517; 19; -115; 62; -196; -157; 193; 33; 221; 135; -151; -73; 277; 102; 306; 33; 55; -310; -186; -117; 29; -224; -80; 100; -49; -18; -51; 194; 32; -7; 332; 188 : E
99; -481; -414; -230; 323; -226; -545; -168; 124; 40; -148; -57; -262; -30; 151; -145; -205; -86; 15; -161; 289; -83; 432; 235; -642; -280; 432; 101; 489; 25; 219; -228 : N
-327; -103; -29; 153; -294; 414; -323; 27; 206; 349; 166; -47; 73; -82; -324; -75; -496; 149; 268; 115; 396; -328; -201; 332; 241; -610; 8; 15; -9; -202; -8; 111 : E
326; 374; 76; -236; 280; -270; 40; -18; -160; -2; 340; 278; -247; -59; -32; -576; -187; -215; -102; 138; 64; -184; 17; -1; -186; 299; 364; 234; 544; -274; -18; -199 : K
293; 15; -115; -70; -154; -26; 46; -79; 456; 233; 44; -53; 164; 10; 197; 84; -198; -205; -294; -123; 183; -253; -99; 171; -145; -157; -30; 76; 115; 55; 230; 146 : X
543; 381; -226; -88; -200; -53; 309; 150; 452; 59; 208; 203; 264; 312; 183; -179; -117; -214; -132; 110; 320; -12; -159; -149; -498; 121; 336; 230; 451; -286; -69; 18 : R
171; -6; 401; 204; 130; -247; -75; 345; 43; 74; 426; 85; 489; -189; 263; -156; -117; -66; -222; 72; 200; -97; -508; -98; 75; 224; -237; 126; 155; -293; 26; 192 : Y
102; 463; -28; 172; -85; -225; 133; -23; -48; 10; -9; 576; -174; 213; 552; -628; 399; -242; 85; 24; -239; -281; -5; -353; -170; 25; 566; -299; 282; -170; -78; 137 : Y
-233; 186; 271; 108; -119; 84; -232; -27; 51; 603; 337; 173; 280; 97; 51; -107; -364; -229; -681; 3; -29; 49; -83; -191; 428; -493; -237; -208; -155; -17; -63; 303 : R
315; 135; -281; 248; -163; -217; 33; -83; 7; 58; -190; 329; -213; -331; -294; -137; -314; -72; -12; 76; -51; -71; 246; 87; -200; -109; -105; -402; -305; -153; 110; 165 : S
12; 243; -384; 79; 109; -308; -189; -40; 81; 59; -48; 232; -241; 129; 149; 114; -423; -77; -57; -118; 175; -164; 411; 113; -481; -104; 278; -171; 85; 23; 293; -58 : D
433; 17; -285; 225; -171; -67; 142; 166; -162; -207; -39; 31; -259; 155; 572; -382; 565; -280; -249; -13; -4; -271; 107; -98; -200; 108; 243; -209; 117; 41; 206; 1 : B
225; -257; 161; -201; 59; 33; 284; 369; 267; -10; 159; -124; 50; -88; -294; -105; -92; -46; -3; 25; 363; 78; -196; 102; -152; 6; -124; 20; 416; -184; 85; 223 : B
-176; 441; 28; -37; -368; 311; -20; -150; -180; 338; 101; 277; -79; 455; 19; -572; -216; -448; -487; 166; -38; -495; 124; 22; 433; -421; 233; -3; 8; 22; -69; -35 : Q
-74; -174; 90; -53; -1; 498; -144; -20; 126; 55; 42; -367; 279; 39; -457; 130; -184; 178; 505; -35; 139; 131; -21; 264; 336; -403; -215; 364; 88; 47; -127; 33 : T
205; 72; 65; -22; -264; 143; 243; -41; 407; 139; -157; -158; 433; -15; 271; 183; 40; -162; -302; -183; 16; -27; -53; 39; 234; -235; -265; 125; -267; 271; 169; 379 : T
109; 150; 36; 109; -149; -98; -37; -209; 65; 206; -149; -96; 327; -22; 349; 22; -37; -323; -343; -235; 9; -288; -18; 37; 240; -297; -140; 10; -44; 141; 234; 158 : Q
700; 217; -185; 269; -286; 3; 47; 88; 269; -5; 194; 247; -68; 16; 355; -214; -135; -191; -263; 191; 252; -37; -243; 182; -233; 81; 133; 227; 207; 4; 137; 53 : W
541; 221; -62; 58; -186; 265; 133; 52; 374; 182; 308; 210; 46; 85; 281; -568; -250; -79; 226; 512; -153; -81; -181; 138; -471; 24; -30; 317; -280; -66; -89; -62 : T
449; 165; -36; -25; -86; 56; 175; 8; 377; 114; 49; -102; 197; 137; 128; 145; -51; -209; -213; -150; 122; -80; 84; 240; -154; -50; -75; 310; -2; 208; 254; 249 : Q
602; 141; -57; 116; -180; 96; 223; -22; 389; 45; -208; -24; 218; -44; 254; 288; -17; -121; -221; -156; -4; 49; 30; 106; -189; -50; -135; 174; -2; 263; 266; 248 : R
-71; -63; -218; -76; 172; 192; 178; 117; -140; 22; 163; -105; -287; 192; -133; -159; 216; -11; 478; 140; 37; 111; -28; 208; 324; 102; 75; 331; 200; 160; -100; -18 : C
-258; -173; 19; -211; -8; 259; 218; -33; 287; -43; -16; -150; -83; -12; -301; 23; 16; 219; 279; 47; 73; 64; -38; -59; 373; 105; 147; 139; 39; 121; -471; -39 : X
112; -314; -119; -40; -95; -76; 231; -112; 272; -343; 389; 280; -94; 140; -342; 532; -391; 212; -351; -149; -66; 103; 553; -139; -519; 384; 125; -275; -135; 199; -178; -9 : Y
606; 228; -103; 129; -331; 184; 227; 139; 655; 7; -109; -2; 143; 95; 354; 219; -97; -85; -86; -88; 52; -53; -79; 100; -184; -24; -24; 91; 83; 167; 193; 230 : B
36; -16; -131; 306; 193; -420; 190; -220; -257; -21; -400; 522; -302; -662; -83; 312; -424; -49; -109; 53; -89; 5; 224; 258; -206; 196; -460; -198; -513; 270; -42; -51 : R
121; 301; -81; 16; -158; -80; -110; 17; -99; -172; -213; 139; -435; 226; 153; -430; 424; -43; -24; -43; -82; -198; -2; -242; -84; 9; 459; -408; 88; -101; 79; -8 : X
-146; 205; -356; -253; -131; 22; 247; -189; -73; 206; 2; 429; -555; 105; 157; -435; 25; -461; -210; 242; 16; -508; 302; 175; -158; -83; 421; 53; -147; 67; -257; -302 : W
82; 85; -108; -19; -205; -245; -332; 45; 474; 50; -260; -70; 116; -43; -200; -6; -376; -113; -226; -188; 31; -177; -28; -126; -454; -183; -279; -864; -35; -112; 57; -81 : E
402; -184; -171; 276; -316; 174; 329; 110; -80; -139; -137; -71; -367; 410; 149; -424; 529; -93; -135; 98; 56; 1; 94; -77; -10; 150; 107; -71; 147; 57; 81; 172 : N
402; 335; 35; 68; 0; -106; 274; -25; 506; 63; 22; 119; 217; -279; 445; -38; 64; -170; -110; -52; 43; -25; -156; 125; -233; 139; -197; 183; -180; 151; 126; 257 : D
394; 191; -221; -124; 13; -54; 48; -150; 49; -14; 117; 275; -129; 528; 512; -501; 313; -369; -303; -37; 86; -25; 92; -21; 12; 69; 604; 528; 501; 75; 100; 117 : C
2; 808; -149; 136; 13; -112; -368; -345; 238; 177; 88; 695; -740; 86; -199; -115; -787; 6; 7; 99; -247; -262; 414; 226; -164; -54; 415; -255; 31; 172; 5; -185 : W
240; 51; -8; -327; 302; -111; 102; 149; 149; 318; 623; 63; 156; 286; 122; -211; -95; -166; 199; 210; 450; 283; -471; 204; -229; -38; 2; 683; 348; -169; -40; 116 : T
394; 74; -181; -48; -191; 44; 325; -7; 424; 87; -28; -14; 204; -78; 332; 53; -127; -220; -291; -36; 112; -221; -18; 174; -79; 63; -150; 188; -36; 248; 137; 169 : T
204; 119; 71; 327; -145; 149; 236; -69; -194; -87; -97; 185; -434; 79; 461; -123; 249; -254; -126; -22; -124; -26; 200; -43; -16; -75; 9; -132; -79; 82; -42; -22 : X
380; 263; 52; 91; -115; 62; 204; -136; 348; 122; -87; -101; 100; 92; 389; -43; 4; -207; -322; -197; 0; -119; 140; 2; -46; -159; -131; 32; -264; 368; 175; 237 : E
364; -114; -5; 126; -31; 41; 292; -3; 425; 89; 260; 305; -69; -432; 284; -187; -261; -133; 22; 302; -10; 204; -109; 148; -441; 195; -233; 217; -163; -129; -290; 15 : C
209; 564; -314; 65; 246; -380; -152; 7; 19; -393; -35; 502; -342; 92; 400; -49; 123; -100; -341; -58; 107; 219; 240; 84; -781; 196; 355; -222; 183; 268; 267; -144 : X
-201; 379; 307; 0; -40; 71; 170; 159; -49; 182; -51; 260; 191; 170; -206; -580; 172; -146; 186; 239; -22; -87; -255; 103; 588; -226; 98; 311; -59; -291; 105; 360 : B
12; 149; -215; 47; -144; 267; 62; -25; -139; -84; -19; 36; -476; 309; 303; -297; 126; -82; -26; -58; -28; -238; 242; -140; -59; 30; 180; -340; 69; 173; -18; -85 : E
297; -55; -322; -22; -20; -257; 268; 266; -137; 308; 608; 100; -218; 209; -528; -158; 142; -159; 9; 76; 262; -104; -161; 127; 273; 51; 55; -106; 174; -67; 136; 437 : S
569; 690; -187; 96; 107; -143; 321; 39; 487; -115; 1; 323; -372; 29; 279; -63; -160; -53; -256; -22; 236; 54; 300; 176; -600; 404; 264; 196; 370; 170; 194; 120 : N
-76; 276; 7; -188; 21; 218; 241; 89; 212; 16; 165; -174; 81; 74; -354; -119; 51; 175; 317; 101; 155; 246; -256; 45; 405; 80; -94; 196; -53; 28; -130; 197 : Y
-422; -333; -244; 39; -11; -51; -77; 12; -101; 280; -133; -160; 62; -163; -207; -96; -162; -104; 149; 42; 230; -551; 94; 207; 55; -342; 26; -43; 33; -156; -52; -118 : C
234; -205; -218; 226; -333; -52; 307; 306; -78; 5; 151; -34; 379; 116; 301; -141; 214; -227; -412; 55; 341; -284; -84; -127; -93; -105; 94; -66; -39; 37; 154; 185 : W
426; -234; -193; -92; 23; 45; 60; 136; -95; -252; 130; -241; -257; 365; 166; -529; 687; -172; 147; 48; -44; 209; -45; -41; -345; 205; 85; -80; 256; -38; 140; -5 : Q
-134; -55; 26; 96; -44; 293; 105; -139; -144; 371; 249; 77; 58; 102; 530; -9; -349; -276; -228; -115; -39; -424; 299; -145; 34; -450; -90; -198; 32; 273; 23; 52 : S
243; 178; 0; -49; -174; 19; 146; -116; 429; -9; -73; -20; 168; -41; 350; 55; -78; -182; -257; -180; 161; -101; -13; -83; -60; -103; -48; -66; -28; 78; 110; 177 : S
-206; -162; 119; -154; -32; 278; -350; 60; 413; 241; 141; -258; 179; 302; -461; -28; -93; 106; 339; -29; 175; 188; -170; 10; 294; -469; -49; 5; 51; -108; -225; 170 : S
371; -137; -280; -217; 427; -525; -167; -180; 26; 9; 483; 207; -319; 70; 148; 420; -414; -108; -393; -309; 75; -16; 560; 40; -899; 155; 312; -101; 495; 289; 274; -215 : N
192; 474; 258; 481; -287; 309; 161; -165; 870; 338; 217; 113; 39; 187; 343; 224; -500; -10; -178; 124; -160; 320; 117; 217; -207; -377; -307; 41; -368; 369; 65; 263 : K
209; -212; -260; 308; -130; -152; 319; -121; -175; -46; 354; 471; -120; 67; -292; 261; -327; -127; -252; -8; 203; 42; 350; 172; -17; 13; 146; 179; 143; 57; -106; 132 : C
321; 208; -164; 273; 61; 21; 575; 130; 124; -178; 432; 333; -24; -276; 231; 410; -75; -30; -244; 21; 70; 216; 269; 231; -181; 359; -144; 178; -242; 440; 186; 253 : R
502; 111; -110; -60; -147; -75; 387; -119; 495; 20; -35; 150; 148; -52; 405; -33; 52; -328; -267; -62; 5; -107; -32; 121; -168; 119; -47; 196; -31; 207; 57; 167 : Y
37; 465; 38; 76; -394; 72; 380; -97; -3; 189; 25; 263; 324; 85; -9; -303; 117; -246; -462; -39; -84; -167; 140; -300; 632; -221; 207; -8; -415; 164; -241; 404 : Q
-240; 246; 455; 464; -414; 309; -50; -371; -81; 201; 351; 447; 357; 403; 174; -298; -433; -187; -728; 185; -197; -343; -6; -248; 461; -326; -221; -130; -308; 366; -398; -93 : N
197; 24; -317; 460; -372; 33; 370; -235; 9; -50; -143; 530; -602; 269; 258; 74; -281; -113; -117; 47; -128; -393; 626; 50; -241; 83; 309; -180; -121; 259; -33; -54 : N
-74; -255; 144; -138; 529; -367; -13; 148; 24; 11; 88; 288; -295; -381; 384; 77; 217; -19; 609; -194; -340; 247; -46; -58; -51; 440; -56; -95; 186; -104; -47; 195 : K
-351; -28; -227; -440; 312; -513; -352; -406; -236; 54; 362; 389; -347; 9; -220; -250; -317; -262; 8; -61; 246; -277; 71; 231; -200; -77; 302; -26; 192; -305; 154; -258 : D
91; 334; -224; -124; 312; -652; -119; -643; -226; 264; 653; 854; -268; -60; 77; 202; -491; -396; -633; -248; -181; -246; 380; 228; -511; -48; 247; -163; 370; 266; 275; -72 : E
241; 484; 183; -124; -504; 178; 452; -261; 263; 207; 358; 578; 302; 147; 38; -141; -498; -279; -476; -46; 435; -426; -289; -242; 237; -231; 352; 225; 307; -177; -406; 176 : X
-267; 328; 148; 21; 124; 280; 47; -115; 363; 188; 123; -147; 228; 124; -86; 36; 4; -52; 107; -25; -74; 285; 135; 40; 254; -194; -284; 265; -308; 158; -402; 43 : C
24; -28; -153; 238; -201; 359; -243; 76; 321; 356; 132; 54; 236; 81; 262; -555; -60; -347; -55; 231; 18; -164; -72; 142; 13; -448; -124; -34; 61; -86; -146; -14 : R
649; 89; -244; -289; -224; -43; 281; 196; 452; -7; -195; -218; 147; 102; 76; -82; 172; -137; 34; -44; 230; -7; -288; 83; -280; 117; 132; 182; 286; -37; 285; 225 : Q
-131; -275; -465; 91; -159; -22; -292; -73; -321; -80; -328; 194; -588; 140; -147; 90; 1; -36; -157; -145; -245; -112; 563; 21; 232; 4; 289; -406; 5; 136; 62; -55 : D
166; -196; -294; 141; -98; -140; -109; -85; -161; -112; -330; -31; -503; 297; 483; -306; 410; -318; 109; -9; -263; -182; 160; -28; -117; 85; 85; -331; 115; -151; 271; -146 : S
142; 149; -83; 130; -142; -180; -290; 7; -135; -26; -54; 216; -256; 178; 104; -261; 208; -167; -250; -47; -146; -99; 47; -70; -50; -95; 266; -353; 179; -157; 190; 42 : Y
235; 358; -197; -117; 6; -79; 60; -91; 54; -87; 169; 190; -502; 421; 332; -434; 313; -268; 4; -65; 38; -186; 121; 20; -288; 110; 465; -69; 337; 54; 167; 11 : Q
182; 174; -49; -355; -288; 139; 185; 41; 793; 57; 734; 38; 690; -45; 230; 87; -250; -134; -391; -43; 741; 153; -665; -1; -373; -251; 49; 190; 437; -75; -20; 196 : C
-1; 129; -214; 110; -152; 153; 101; 168; -394; -113; 28; -25; -323; 316; 234; -534; 484; -228; -36; 99; 206; -157; -70; -86; 250; 42; 282; -62; 414; -144; 18; -69 : W
-297; 443; 126; 232; -214; 156; 503; -210; -19; 39; 343; 618; 177; 53; 689; -637; 134; -354; -393; 232; 58; -379; -258; -106; 186; 88; -11; 69; -44; 103; -224; 136 : C
713; -386; -543; -164; -398; -149; 281; 296; 526; 60; -408; -416; -60; -79; -265; 182; -43; -2; 246; 13; 379; -127; -190; 317; -581; -75; 193; -20; 405; -423; 636; 190 : X
-601; -28; 33; 265; -323; 409; 181; -4; -144; 394; 186; 452; 37; -181; 342; -139; -319; -105; -123; 115; -23; -341; 98; -237; 742; -231; -29; -114; -534; -97; -569; 199 : X
217; 488; 85; -23; -128; 66; 153; -228; 480; 101; -16; 21; 140; 97; 442; -45; -58; -173; -247; -120; -6; -219; 60; 26; -168; -205; -19; 63; -226; 339; 98; 122 : T
252; 64; 89; -9; 1; -48; 159; -192; 260; 96; 37; 10; 435; -234; 216; 247; -208; -96; -112; -162; 28; -140; -31; 133; -128; -125; -205; 238; -160; 165; 177; 161 : Y
-44; 97; -110; 161; -129; 233; -25; -212; -135; -164; -84; 56; -199; 152; 333; -237; 10; -106; -261; 18; 85; -183; 245; -75; -191; -187; 127; -188; -12; 224; 12; -231 : R
405; 353; -181; -126; 10; 103; 93; -71; 187; 117; -121; 223; 225; -94; 304; -276; -141; -169; -125; 113; 114; -120; -33; 187; -440; -350; 280; 313; 378; 243; 183; -17 : B
472; 93; -179; -72; -43; -220; 78; -14; 259; 63; -118; 2; 30; -84; 176; 260; -123; -222; -310; -138; 197; -67; 18; 179; -285; -78; 3; 96; -10; 186; 341; 75 : R
